Rows are numbered. After the first four, each row is followed by the numbers of the three nearest rows among all rows above it, by straight-line distance, nearest first.
0: .14 -.07 -.01 .01 .01 .15 .15 -.06 .01 -.08 -.02 .11 .24 -.17 .12 -.27 -.07 -.08 -.31 -.36 -.19 -.06 -.12 -.24 .01 .18 .08 -.28 .17 .73 .13 -.03 -.16 -.17 -.14 .02 -.07
1: .33 .08 .04 .10 -.08 -.17 -.03 -.15 .17 .05 .02 .07 .01 .07 -.22 -.09 -.07 .01 -.01 .03 .02 -.21 .36 -.33 -.11 -.10 -.05 .08 .01 .15 .00 .21 -.22 -.03 .03 -.17 .04
2: .00 -.07 .10 .28 .06 .10 .00 .00 -.23 .24 -.12 .05 .36 -.10 .27 -.14 .27 .32 -.41 -.58 -.24 .31 -.37 -.44 -.39 .10 .38 -.53 .21 .71 .38 .80 -.30 -.25 -.08 .21 -.23
3: .21 -.10 .04 -.09 -.22 -.11 -.32 -.06 -.14 -.04 -.05 -.04 .24 -.07 .05 .06 -.20 -.29 -.19 -.51 -.25 .01 -.04 -.29 -.18 -.10 .19 -.32 .20 .69 .23 -.10 -.15 -.08 -.02 -.08 .07
4: -.12 -.15 -.26 -.35 -.37 -.03 -.45 .16 .23 -.27 .30 -.15 -.35 .54 -.35 .20 -.55 -.38 .36 .06 .38 -.15 .12 .04 .24 .03 -.06 .01 .08 .14 .06 .05 .02 -.02 -.17 .08 -.28 => 1 3 0
5: -.27 -.14 .04 -.07 .19 -.10 -.03 .05 -.14 .06 -.18 -.04 -.15 .05 .04 -.19 .49 .27 .10 -.37 -.33 .38 -.25 .34 -.01 .06 .15 .03 .09 -.22 .18 -.15 -.06 .05 -.04 .24 -.17 => 0 1 3
6: -.20 -.08 -.07 -.26 -.09 -.18 -.15 .28 .08 .16 .26 -.17 -.43 .30 -.19 .23 -.08 .01 .27 .53 -.17 -.12 .14 .34 .10 -.09 -.06 .06 .05 -.39 -.01 .45 -.04 -.07 -.01 .19 -.20 => 4 1 5
7: -.02 .42 .08 .11 .26 .27 .30 -.30 .09 .08 -.20 .29 .26 -.08 .08 -.14 .07 .01 -.01 -.25 -.01 -.04 -.08 -.18 -.23 -.02 -.18 .11 .04 -.09 -.24 .13 .01 .12 -.05 -.32 .01 => 1 0 5
8: .15 .10 .00 .09 .23 .05 -.09 -.03 -.09 -.06 -.19 .30 .27 -.14 .23 -.17 .06 -.06 -.37 -.49 -.13 .23 -.15 -.01 -.02 .24 -.11 -.11 .09 .24 -.16 -.21 -.01 .04 .11 -.04 .10 => 0 7 3
9: -.09 -.09 -.14 -.05 -.14 -.18 .04 .30 .06 .02 .03 -.25 -.24 .28 .04 .08 -.21 -.14 .08 .42 .03 -.14 .04 .29 .21 -.14 .00 .20 -.22 -.31 -.18 -.66 .20 .12 .03 .04 .11 => 6 4 1
10: .16 .10 -.01 .20 .05 .19 .26 -.19 -.18 .07 -.30 .15 .15 -.41 .36 -.14 .30 .27 -.32 -.46 -.25 .31 -.25 .06 -.25 .07 .00 -.25 -.18 .12 .09 .04 -.03 -.01 -.12 .17 -.01 => 8 0 7
11: -.24 -.22 -.14 -.21 .06 -.18 -.36 .30 .10 -.03 .08 -.18 -.15 .38 -.07 .03 -.17 -.26 .16 .07 .13 .06 -.07 .11 -.01 .00 -.09 -.10 -.03 .03 .05 -.30 -.07 -.14 -.13 .12 -.22 => 4 9 6
12: .10 -.05 .05 -.02 -.01 .02 -.16 .00 -.06 -.02 .03 -.03 .07 .01 -.09 .05 -.14 -.20 -.14 -.25 -.13 -.14 -.17 .01 -.11 .09 .17 -.20 -.05 .00 -.02 -.48 -.02 .17 .10 .05 .27 => 8 3 11
13: .15 .18 -.21 -.14 -.11 -.06 .03 -.12 .08 -.01 .03 .17 -.02 .11 -.06 .30 -.32 -.07 .13 .04 .16 .01 -.05 .22 .11 .17 .04 .01 .13 -.05 -.27 -.28 .09 -.04 -.12 -.06 -.11 => 12 11 9
14: -.16 -.05 -.24 -.12 .01 -.13 -.27 .05 -.12 .06 .07 .13 .00 .02 -.06 -.04 .34 .02 -.15 -.38 -.14 .08 -.05 -.21 -.05 -.04 .16 -.24 .06 .31 .36 .11 -.11 .12 -.19 .03 .06 => 3 0 12
15: .34 .00 -.10 .12 .16 -.01 -.02 .04 -.05 -.05 .05 .05 .16 .01 .03 .05 -.10 -.15 -.14 .06 .13 -.18 .13 .01 .29 .05 .00 .21 -.27 -.28 -.11 -.64 .27 .23 .11 -.34 .40 => 12 9 13
16: .31 -.02 -.05 .36 -.02 .11 .00 -.15 -.31 .13 -.17 .19 .27 -.20 .03 .08 -.11 -.02 -.11 -.25 .02 .01 -.01 .05 .02 -.07 .03 .09 -.05 -.06 -.14 -.72 .25 .26 .23 -.09 .34 => 15 12 8
17: -.01 -.21 -.18 -.15 -.12 -.02 -.28 .09 .20 -.11 .14 -.24 -.10 .15 -.16 .28 -.07 -.26 -.07 -.17 .07 -.17 -.06 .03 -.02 .16 .16 -.14 .15 .47 .29 .15 -.27 -.11 -.10 .37 -.14 => 11 14 3
18: -.11 -.25 -.22 .00 .04 .07 -.15 .26 .15 -.24 .32 -.20 -.26 .19 -.20 .26 -.37 -.34 .26 .12 .42 -.07 .24 .25 .23 -.01 -.02 .11 .08 -.11 -.03 -.31 -.09 .00 -.07 .11 .03 => 11 4 9
19: -.03 .06 -.01 .09 .14 .18 .16 -.04 -.15 .02 -.34 .21 .18 -.05 .02 -.10 .25 .23 .01 -.24 -.15 .22 -.32 .25 -.10 .12 .01 .05 -.20 -.15 .05 -.37 .01 -.13 -.12 .03 -.09 => 5 10 8
20: .00 .00 -.13 -.14 .09 .08 .11 -.13 -.12 .09 -.40 .12 .25 -.11 .11 .11 .17 .18 -.17 -.32 -.01 .11 -.37 .00 -.13 .12 .06 .03 -.03 .00 -.07 -.10 -.06 -.11 .05 .03 .05 => 19 8 10
21: -.10 -.05 -.10 -.12 -.04 -.11 -.34 .21 .21 -.04 .13 -.01 -.26 .42 .02 .26 .15 -.08 .19 .14 .30 .10 .13 .34 .19 .07 -.12 .10 -.17 -.32 -.06 -.55 -.03 .05 -.13 .11 -.02 => 11 9 18
22: -.05 .11 -.05 .12 -.06 .06 -.02 .06 .03 -.06 -.11 -.05 .08 -.01 .08 .10 -.01 .02 .06 -.25 .02 .08 -.12 -.08 .00 .18 .24 -.28 .34 .46 .12 .17 -.14 -.12 -.32 .20 -.13 => 0 17 14
23: -.28 -.26 -.13 -.15 -.08 -.14 -.18 .21 -.09 -.15 -.01 .03 -.18 .34 -.03 .20 -.07 -.18 .13 .11 .12 .05 .07 .55 .38 -.16 .17 .24 -.30 -.79 -.23 -.99 .35 .18 .11 -.05 .32 => 9 21 15
24: .35 .05 .03 .19 .04 .15 .06 .00 -.18 .09 -.12 .19 .10 -.22 .08 -.15 -.11 .30 -.15 -.52 -.03 -.05 -.15 -.23 .09 -.05 -.18 -.08 .13 .21 -.11 -.31 .13 .19 .08 -.16 .34 => 8 16 12
25: .00 .07 .05 .09 .01 .01 .19 -.08 -.04 .14 -.04 .25 -.13 -.22 -.01 -.01 -.14 -.19 .00 .07 .01 .22 .08 .16 .00 -.08 -.15 .23 -.10 -.19 -.30 -.40 .10 .05 .01 -.12 .16 => 13 16 15
26: -.11 -.28 -.18 -.14 .04 .04 -.03 .06 .25 .05 .26 -.29 .14 .11 -.11 -.07 -.01 -.17 -.08 -.07 .03 .02 -.09 -.11 -.23 -.12 .11 -.19 .17 .27 .33 .40 -.14 -.22 -.07 .23 -.16 => 17 22 14
27: .16 -.18 .04 .09 .25 .03 .12 .04 -.20 .14 -.32 .27 .09 -.18 .06 -.15 .12 .14 -.20 -.43 -.10 .02 -.23 .15 .10 .09 .04 -.11 -.22 -.22 -.15 -.67 .06 .27 .15 -.33 .33 => 16 24 19
28: -.04 .18 .14 .05 -.03 .05 .05 -.22 -.19 .17 -.21 .27 .20 -.24 .28 -.13 .20 .25 -.33 -.39 -.17 .28 -.25 -.22 -.26 .26 .06 -.12 .00 .31 .15 .28 -.14 -.01 .01 -.05 -.09 => 10 20 8
29: .09 .08 .03 .14 -.01 .08 -.18 -.02 -.07 .02 -.25 .06 .20 -.03 -.03 .04 -.05 -.04 -.12 -.45 -.26 .34 -.09 -.10 .06 .34 -.03 -.29 .00 .41 .18 .06 -.21 -.14 .10 .09 .01 => 8 22 0
30: -.16 -.07 -.12 -.26 -.15 -.16 -.12 .09 .10 -.18 .02 -.07 -.17 .34 -.16 .28 -.35 -.45 .29 .26 .33 -.28 .09 .28 .09 .01 .06 .17 -.15 -.19 -.08 -.63 .02 .00 .07 -.15 .10 => 9 18 21
31: .03 -.16 -.05 -.05 -.02 -.15 .14 .11 -.13 .14 -.26 -.03 -.03 -.10 -.09 .00 .09 .21 -.10 -.21 -.24 .18 -.18 -.02 -.23 -.09 .19 -.08 .03 .16 .15 .02 .02 -.02 -.26 .21 -.05 => 20 14 22
32: .08 -.05 -.03 .09 -.03 -.11 -.09 .16 -.28 -.03 -.20 -.02 .15 -.21 .03 -.18 .07 .27 -.09 -.31 -.04 .19 -.13 -.03 -.10 .03 .26 .02 .22 .14 .17 -.03 -.03 -.03 -.08 .30 -.17 => 31 22 20
33: -.36 -.22 -.26 -.14 -.07 -.23 -.47 .21 .15 -.22 .23 -.18 -.36 .35 -.21 .18 -.29 -.26 .18 .22 .22 -.12 .00 .06 -.02 .06 .05 -.09 -.03 .18 .32 -.03 -.26 -.11 -.11 .20 -.11 => 11 4 17
34: .11 .03 -.36 .12 -.04 -.06 -.17 .02 -.11 .03 -.03 .10 .13 .15 .11 .08 -.07 -.36 .07 -.49 .13 .12 -.09 .04 .07 .18 .09 -.22 -.12 .35 .10 -.34 .02 -.23 -.04 .06 -.03 => 29 12 22
35: .12 .00 -.04 .07 -.03 .06 .02 -.15 -.26 -.04 -.01 .16 .18 -.21 .03 -.15 .08 .02 -.15 -.35 .05 -.02 .04 -.07 -.03 -.18 .18 -.11 .07 .13 -.09 -.30 -.20 .11 -.13 -.17 .23 => 24 12 8
36: -.13 -.10 -.11 .03 -.06 -.04 -.08 .15 .02 -.05 -.02 .06 -.19 .14 -.23 .06 .08 .08 .06 .23 .03 .14 .09 .02 .14 .10 .06 -.05 .04 -.08 .03 -.08 .05 -.12 .10 .24 -.13 => 11 13 21
37: .21 -.28 -.02 .12 -.04 .00 -.18 .19 -.07 -.07 -.14 -.07 .03 .02 .10 .06 -.25 -.18 .01 -.34 -.17 -.06 -.10 -.11 .08 -.04 .28 -.17 -.04 .26 .22 -.10 -.14 -.02 -.07 .04 .11 => 12 3 34
38: -.28 -.05 -.13 -.16 .02 -.20 -.31 .22 .16 -.08 .00 .07 -.12 .26 -.04 .14 -.30 -.21 .23 .00 .01 .09 -.07 .47 .23 .01 -.08 .15 -.29 -.35 -.34 -.57 .15 .09 .05 -.09 -.01 => 21 9 30
39: -.10 -.11 .01 .01 -.12 -.08 .04 .11 -.21 -.03 .09 -.11 -.23 -.03 -.01 .05 .09 .08 .12 .10 -.19 .09 .04 .05 .05 -.02 .02 .20 -.12 -.30 -.08 -.08 .04 .24 .05 .16 .11 => 36 25 9
40: .13 -.16 -.14 -.09 -.13 -.10 -.47 .28 .03 -.23 .22 -.22 -.20 .39 -.10 .26 -.49 -.46 .07 .27 .42 -.44 .24 .15 .36 -.22 .00 .04 -.33 -.31 -.11 -.73 .17 .14 -.17 -.29 .38 => 30 9 18
41: -.09 -.08 .09 -.20 .03 .08 -.08 .02 -.02 .07 -.18 .00 .11 -.17 .04 -.25 .12 -.03 -.39 -.73 -.22 .33 -.40 -.35 -.21 .21 .35 -.48 .47 .83 .54 .72 -.25 -.21 -.22 .25 -.24 => 2 0 22
42: -.33 -.09 -.15 -.23 -.01 -.13 -.04 .31 .20 .09 -.05 -.04 -.02 .21 -.02 .02 .00 .04 .30 -.04 .11 .21 .05 .33 .14 .10 .04 .01 .03 -.17 -.03 -.13 -.01 -.17 -.09 .37 -.21 => 36 11 21
43: -.24 -.07 -.29 -.14 -.03 -.30 -.23 .24 .24 -.13 .12 -.15 -.20 .47 -.12 .37 -.26 -.22 .27 .30 .18 -.22 .05 .21 .08 .05 .02 .21 .14 -.06 -.08 -.46 .00 -.03 -.04 .08 -.07 => 30 18 11
44: .05 -.24 -.19 -.10 .02 -.09 -.15 .12 -.20 -.12 -.12 .10 .11 .16 -.04 .03 -.22 .01 -.02 -.48 -.06 .01 -.24 .31 -.20 .02 .18 -.21 .11 .36 .25 -.41 -.02 .04 -.07 .08 -.10 => 37 34 12
45: .22 -.25 -.10 -.10 .11 .05 -.16 .06 -.30 .14 -.07 .21 .09 .19 .04 .02 .02 -.25 -.04 -.55 -.26 -.01 -.02 .02 -.20 -.02 .27 -.09 .06 .36 .40 -.51 .07 .05 -.04 .05 .18 => 44 37 12
46: .05 -.10 .08 .21 -.07 -.06 .15 -.03 -.23 -.11 -.21 -.01 .18 -.32 .16 -.29 .47 .56 -.36 -.44 -.50 .51 -.33 -.36 -.38 -.13 .58 -.62 .53 .59 .86 .99 -.33 -.28 -.34 .46 -.14 => 2 41 28
47: -.37 -.13 -.30 -.07 .08 -.15 -.04 .04 .03 .02 .09 .00 -.23 .40 -.04 .26 .03 -.28 .33 -.03 .01 .00 -.01 .38 .10 .18 .09 .04 .04 -.10 .19 .03 -.03 -.21 -.12 .12 -.16 => 42 11 36
48: .13 -.13 .07 .03 -.08 -.11 -.15 -.01 -.14 .11 -.08 .14 .15 -.12 .07 -.12 .05 .09 -.14 -.28 -.27 .28 -.24 .24 -.12 .01 .24 -.36 .15 .30 .24 -.05 -.20 -.21 -.09 .24 -.21 => 32 31 29
49: -.09 -.10 .12 -.01 -.06 .05 -.05 -.07 -.07 .10 -.03 -.06 -.18 .10 .02 .13 .08 -.07 .11 .05 .09 -.10 .12 .13 .01 -.23 -.03 .02 -.32 -.17 -.04 -.42 .16 .06 .05 -.04 .14 => 39 25 9
50: -.17 -.33 -.11 -.17 -.32 -.08 -.15 .06 .01 -.28 .23 -.17 -.07 .18 .00 -.04 -.02 -.04 .03 .09 .09 -.03 -.13 -.21 .01 -.02 .26 -.21 .26 .48 .37 .50 -.27 -.07 -.09 .25 .01 => 26 17 22
51: .43 .00 .16 .05 -.23 -.01 -.13 -.06 .06 -.11 -.05 -.18 .11 -.12 -.02 .02 -.39 -.15 -.26 -.25 .05 -.09 .11 -.42 -.13 -.12 .08 -.20 .10 .55 .16 -.04 .14 .13 .17 -.31 .22 => 3 37 1
52: -.01 .04 -.12 -.18 -.05 .05 -.23 .00 -.06 -.01 .16 .04 -.11 .07 -.21 .22 -.45 -.35 .32 .27 .42 -.28 -.01 .17 .13 -.09 -.07 .15 -.18 .09 -.19 -.42 .03 .06 .20 -.14 .15 => 30 18 13
53: .31 -.08 -.18 -.01 -.10 -.05 -.22 .14 -.08 .06 .14 -.19 -.03 -.04 .09 .07 -.23 -.27 -.06 .20 .33 -.19 .21 .18 .29 .03 -.11 .30 -.16 -.28 -.16 -.79 .29 .29 .38 -.23 .37 => 15 9 52
54: .26 .07 .05 .17 -.02 .10 .23 .00 -.23 .04 -.23 .08 .05 -.05 .15 -.01 .04 .08 -.01 .28 .03 -.15 .28 .20 .15 -.14 -.04 .18 -.38 -.61 -.31 -.66 .31 .42 .43 -.48 .44 => 15 53 16
55: .15 -.11 .01 -.06 .05 .01 -.11 -.06 -.01 -.02 .04 .03 .03 -.01 .06 -.03 -.23 -.08 .01 -.12 -.14 .00 .00 -.03 -.08 -.03 .07 -.14 .12 .35 .10 -.11 -.22 .05 .11 -.05 -.02 => 37 12 35
56: .24 -.05 .00 .03 -.09 -.09 -.08 .03 -.03 -.11 -.04 -.05 .06 -.08 .12 -.08 -.16 -.17 -.13 -.26 -.11 .07 .03 -.14 .03 .00 .09 -.03 -.06 .06 -.11 -.24 .04 .04 .08 -.07 .26 => 12 55 37
57: .00 -.18 -.22 -.14 -.21 .08 -.62 .27 .21 -.42 .29 -.42 -.37 .54 -.28 .52 -.67 -.70 .48 .41 .33 -.56 .32 .17 .31 -.24 -.02 .30 -.27 .09 -.03 -.63 -.11 .16 .06 -.04 .30 => 40 30 18
58: .02 .17 -.02 .00 .06 -.05 -.03 .01 -.15 .20 -.22 .27 .12 .00 .02 -.04 .11 .12 .09 -.10 -.03 .23 -.11 .29 -.09 .08 .02 -.01 -.09 -.36 -.04 -.61 -.06 .04 .10 -.04 .13 => 19 25 27
59: .22 -.04 -.11 .30 .27 .08 -.11 -.04 -.25 .25 -.49 .63 .57 -.14 .34 -.09 .02 -.09 -.39 -.99 -.06 .09 -.28 .08 -.30 .34 .09 -.21 -.27 .51 .17 -.99 .14 -.01 .15 -.24 .38 => 8 27 45
60: .36 .05 .00 .22 -.04 -.12 -.14 .05 -.11 -.21 .19 .03 -.10 .06 .08 -.01 -.24 -.11 -.07 -.23 .21 -.21 .03 -.28 -.12 .09 .04 -.22 .04 .61 .10 .01 -.23 .06 -.05 -.08 .11 => 55 51 37
61: -.01 .22 .14 .14 .09 .13 .05 -.11 -.07 .00 .01 .10 .10 .03 .11 -.08 -.13 -.02 .13 .07 .07 -.03 .06 .12 .21 -.06 -.09 .28 -.26 -.12 -.11 -.29 .04 .14 .01 .05 .05 => 25 49 39
62: -.04 .12 .12 -.07 .05 .00 .07 .19 .14 .00 .10 .00 .00 -.01 -.09 -.01 -.08 -.03 .12 .15 .21 -.04 .16 .21 -.06 -.17 -.11 .26 -.11 -.32 -.09 -.31 .10 .03 -.02 .10 .10 => 61 49 25
63: -.09 .12 .25 -.03 .21 .18 .23 -.18 -.29 .19 -.18 .26 .04 -.28 .05 -.08 .45 .48 -.08 -.32 -.32 .39 -.22 -.11 -.18 .02 .15 -.27 .18 .02 .34 .39 -.02 -.23 -.22 .16 -.06 => 28 10 31
64: .40 .06 .01 .21 -.35 .17 -.09 -.09 -.04 .08 -.13 -.06 .20 -.07 .01 -.20 -.15 -.26 -.28 -.42 -.06 -.19 .02 -.67 -.27 .11 .12 -.37 .26 .79 .17 .42 .02 -.05 -.17 -.20 .23 => 51 3 0
65: .28 .10 -.06 .25 .06 .19 -.14 -.31 -.09 .01 -.18 .19 .11 -.01 -.07 .04 -.31 .03 -.29 -.51 .15 .07 -.16 -.34 -.17 .05 .03 -.29 .10 .61 .24 .25 -.10 -.17 .08 .06 .03 => 29 0 60
66: .19 .04 -.03 -.20 -.06 .07 -.01 .04 .13 -.02 .07 -.06 .24 -.02 .08 .15 -.12 -.16 -.07 -.05 .12 -.18 -.06 -.14 .13 .10 .07 -.06 -.01 .17 -.02 -.07 -.09 -.06 .20 -.14 .19 => 56 55 12
67: .03 -.16 .01 .03 .28 .15 .10 -.24 -.37 .21 -.69 .40 .42 -.38 .39 -.32 .14 .30 -.34 -.99 -.53 .44 -.29 -.04 -.27 .20 .31 -.40 .09 .13 .32 -.44 .14 .09 .10 -.01 .20 => 10 59 8
68: .16 .14 .29 .23 -.02 .05 .10 -.11 -.33 .11 -.43 .15 .18 -.34 .27 -.31 .22 .28 -.52 -.78 -.49 .32 -.27 -.39 -.13 .25 .31 -.37 .24 .52 .40 .17 -.28 -.19 -.19 .08 .03 => 28 2 10
69: -.04 -.09 -.09 .06 -.15 .02 -.16 -.08 .12 -.12 -.05 .00 -.01 -.12 .14 .09 -.06 -.05 -.32 -.44 -.03 .07 -.25 -.31 -.24 .11 .12 -.55 .15 .52 .31 .08 -.20 -.09 -.21 -.01 -.13 => 22 0 3
70: .23 -.18 -.03 .05 -.13 .03 .02 .19 -.11 .01 .02 .05 .06 -.07 -.05 .04 -.12 -.02 -.11 -.13 .08 .06 -.15 -.16 -.01 -.02 .16 -.23 .30 .35 .25 .40 -.10 .04 -.14 .03 -.01 => 22 55 37
71: .29 .00 .12 .22 -.01 .19 -.06 -.24 -.26 .10 -.04 -.02 .06 .05 -.11 -.04 .02 -.02 .03 -.04 .01 -.08 .08 .13 .05 -.28 .01 .19 -.33 -.28 -.12 -.70 .21 .22 .23 -.09 .32 => 16 49 15
72: .00 -.10 .04 .07 -.02 .07 .18 -.03 -.15 .14 -.29 .13 .31 -.30 .08 -.17 .14 .31 -.54 -.83 -.42 .37 -.45 -.19 -.41 .30 .40 -.57 .36 .64 .35 .69 -.33 -.23 -.25 .24 -.21 => 2 41 68
73: .18 .06 .22 .22 .06 .23 .12 -.27 -.36 .07 -.28 .24 .04 -.21 .22 -.27 .41 .28 -.10 -.28 -.10 .03 .01 .02 -.10 .05 .00 -.14 .01 -.12 .05 -.42 .23 .27 .16 -.20 .44 => 27 24 16
74: .10 -.02 -.08 .07 .06 .14 .02 -.13 -.38 .04 -.21 .26 .39 -.27 .23 -.21 .00 .05 -.41 -.70 -.18 .24 -.14 -.08 -.15 .02 .17 -.13 .01 .16 -.13 -.42 .02 .11 .02 -.06 .20 => 8 35 24
75: -.06 -.16 .10 -.02 -.12 -.18 -.22 .23 .03 -.22 .23 .00 -.27 .33 -.16 .28 -.30 -.35 .48 .57 .19 -.36 .28 .41 .39 -.22 -.12 .28 -.25 -.53 -.08 -.74 .23 .32 .03 -.32 .21 => 40 30 9
76: .53 .02 .06 .34 .03 .40 .19 -.13 -.25 .03 -.13 .21 .28 -.18 .11 -.17 -.06 -.10 -.23 -.39 -.26 -.04 -.13 -.24 -.08 -.08 .04 -.08 .07 .13 .16 -.20 .01 .09 .04 -.31 .41 => 24 35 74
77: .08 .06 -.02 -.01 -.09 -.03 .12 -.13 -.13 -.04 -.12 .19 .08 -.14 .05 .07 .27 .15 -.10 -.34 -.11 .22 .04 -.08 .01 .06 .06 -.15 .07 .13 .19 -.35 -.07 .03 .07 -.19 .05 => 35 20 56
78: .28 -.12 -.13 .15 .07 .13 -.20 -.01 -.37 .10 -.30 .36 .18 -.20 .02 -.06 .00 -.12 -.36 -.82 .02 .18 -.19 .14 .05 .07 .13 -.15 -.19 .05 .08 -.91 .18 .09 .07 -.06 .33 => 74 27 16
